Below are the code and all the weights of a small trained network. Each question names an input and a class and asks about switching units off, where a switched-off unit gives its printed mean instead of its output.

import numpy as np


def w(rows, s, z=0):
    codes = np.array(rows[::2]) - 128.0
    scale = np.full(codes.shape[1], s)
    scale[-1] = z or s
    return codes * scale


def norm(h):
    return h / np.sqrt((h * h).mean(-1, keepdims=True) + 1e-5)


def f(y):
    return y / 2 * (1 + np.tanh(0.7978845608 * (y + 0.044715 * y**3)))


def log_softmax(a):
    a = a - a.max(-1, keepdims=True)
    return a - np.log(np.exp(a).sum(-1, keepdims=True))


def net(x, mask):
    res = np.array(x, float).reshape(1, 8) / 4 @ E
    u = 0
    for l in range(4):
        y = f(norm(res) @ A[l][:, :-1].T + A[l][:, -1])
        res = res + np.where(mask[u : u + 3], y, B[l][:, -1]) @ B[l][:, :-1]
        u += 3
    return log_softmax(norm(res)[-1] @ U[:, :-1].T + U[:, -1])


A, B = {}, {}
E = w([
[129,123,131,123,131,130,123,122,126,127],'x0',
[124,128,126,125,125,130,120,136,133,122],'x1',
[127,128,130,122,128,131,123,132,128,123],'x2',
[135,127,127,133,127,120,135,129,121,130],'x3',
[255,223,196,122,110,128,108,151,166,136],'x4',
[140,102,158,35,115,154,213,164,155,163],'x5',
[173,133,110,102,201,35,123,135,242,107],'x6',
[125,126,129,130,121,126,128,130,130,130],'x7',
],0.007)
A[0] = w([
[196,239,193,224,58,138,38,114,72,164,43],'L0N0',
[176,206,159,254,123,209,54,99,104,162,3],'L0N1',
[154,197,143,164,185,91,46,178,242,129,59],'L0N2',
],0.0034,0.0033)
B[0] = w([
[77,194,130,66,219,109,129,145,78,1,253],'L0N0',
[93,177,160,59,140,86,131,138,37,78,180],'L0N1',
[191,42,82,129,41,172,137,61,134,156,230],'L0N2',
],0.0052,0.002)
A[1] = w([
[109,111,195,67,109,207,172,214,68,64,22],'L1N0',
[173,231,253,94,119,232,195,158,141,140,5],'L1N1',
[114,47,97,76,99,155,216,82,204,147,174],'L1N2',
],0.0034,0.0026)
B[1] = w([
[122,112,9,107,81,110,137,146,39,169,176],'L1N0',
[197,19,156,225,24,13,3,235,52,202,206],'L1N1',
[2,161,154,121,249,160,158,177,116,64,250],'L1N2',
],0.0045,0.0024)
A[2] = w([
[175,211,181,166,55,240,132,137,61,156,102],'L2N0',
[56,115,87,138,117,182,138,142,3,153,5],'L2N1',
[222,224,146,109,136,78,92,166,191,150,13],'L2N2',
],0.0063,0.0013)
B[2] = w([
[19,90,107,134,231,36,95,173,124,143,202],'L2N0',
[253,171,177,133,77,184,159,98,203,127,254],'L2N1',
[77,114,149,164,68,233,176,109,87,143,215],'L2N2',
],0.0074,0.0067)
A[3] = w([
[165,169,144,251,56,195,57,68,110,101,104],'L3N0',
[122,83,2,218,201,15,50,85,153,100,5],'L3N1',
[122,104,97,254,127,160,96,6,179,89,184],'L3N2',
],0.005,0.0025)
B[3] = w([
[136,128,2,73,182,85,127,20,199,89,251],'L3N0',
[128,112,217,153,47,183,133,217,61,197,184],'L3N1',
[164,104,136,155,79,40,40,138,101,188,255],'L3N2',
],0.0069,0.0053)
U = w([
[177,145,62,151,109,112,77,31,154,110,175],'0',
[123,76,157,167,92,90,82,213,81,184,247],'1',
[166,122,164,116,94,247,207,133,162,145,113],'2',
[78,98,90,93,235,96,165,166,185,95,5],'3',
[99,222,136,125,185,116,92,137,47,50,24],'4',
],0.013,0.0017)

Each question gives the input, the list of numbers given to net, and the class t.
The units are the neurons (one row each of A and B). Each row of codes is followed by its name. A weight is (code - 128) times the scale printed after its matrix; where a second scale follows, it is the last column's (A, B and U).
mask holds one flag per neuron, layer by layer. A switched-off neuron (its flag False) gives its mean, the last column of its row in B, instead of its output. The means were averaged over made-up inputs and are rounded, as every weight is.
A unit's drop is (log p(t) with every unit on - log p(t) with that unit switched off) / (log p(t) with every unit on - log p(t) with every unit switched off).
The circuit of an input: a set's keep is (log p(t) with only the set's units on - log p(t) with every unit switched off) / (log p(t) with every unit on - log p(t) with every unit switched off). Starting from all 12 units, units are removed one at a time, each time the one whose removal leaves the highest keep (on an exact tie, the one counted first), for as long as the keep stays at least 0.8.
circuit, biggest first: the units of the circuit, biggest drop first
most important unit: the unit with the biggest drop
top k neurons: the k neurons with the biggest drops, biggest first
k most important neurons of layer l: the k neurons of layer l with the biggest drops, biggest first
drop when u is switched off: that unit's drop, to one decimal
input [5,3,4,-1,1,1,4,-4], class 2: top 2 neurons => L2N0, L3N0
input [-8,-2,-7,0,2,-8,-7,1], class 4: top 2 neurons => L2N0, L0N0
input [2,7,6,-2,1,5,-5,-2], class 1: circuit, biggest first => L2N0
input [-2,-5,7,6,1,1,-3,-6], class 1: top 2 neurons => L2N0, L3N0
input [8,4,-7,5,0,0,6,2], class 1: top 3 neurons => L2N1, L3N0, L3N2
input [-5,6,6,-5,-8,-4,-2,7], class 0: top 2 neurons => L2N1, L2N0
input [-6,1,0,4,1,0,-8,-6], class 4: top 3 neurons => L2N0, L3N2, L2N1
input [-1,4,3,-8,-7,0,-7,0], class 0: 2 most important neurons of layer 2 => L2N1, L2N2
input [-6,-8,1,4,5,5,0,-3], class 1: top 3 neurons => L1N1, L2N1, L2N0
input [3,4,5,5,1,6,-1,-4], class 1: top 2 neurons => L1N1, L3N0
input [-2,8,1,-5,-1,-8,-8,-2], class 0: top 2 neurons => L2N1, L3N0
input [2,-6,-5,7,-5,1,-7,8], class 2: top 2 neurons => L2N1, L1N1
input [3,-1,3,-7,5,3,-8,-6], class 1: top 2 neurons => L2N0, L1N1
input [-5,4,8,4,7,-4,-2,5], class 4: most important unit => L0N0
input [-1,0,6,-4,0,-6,7,-7], class 1: top 2 neurons => L2N1, L3N1
input [3,6,0,-6,3,1,6,7], class 2: 2 most important neurons of layer 1 => L1N1, L1N2
input [8,2,0,6,6,2,-4,6], class 1: drop when L2N0 is switched off => 0.1
input [2,-2,7,2,-8,-6,-4,-3], class 0: drop when L2N1 is switched off => 0.1
input [-4,-2,0,8,8,-3,-5,-5], class 4: drop when L0N0 is switched off => 0.5
input [-4,1,4,7,1,-2,-1,5], class 4: drop when L2N2 is switched off => 0.0
input [5,-7,-7,5,8,-4,-4,6], class 4: top neuron => L0N0
input [0,-5,2,-6,2,3,6,3], class 2: 2 most important neurons of layer 2 => L2N2, L2N0
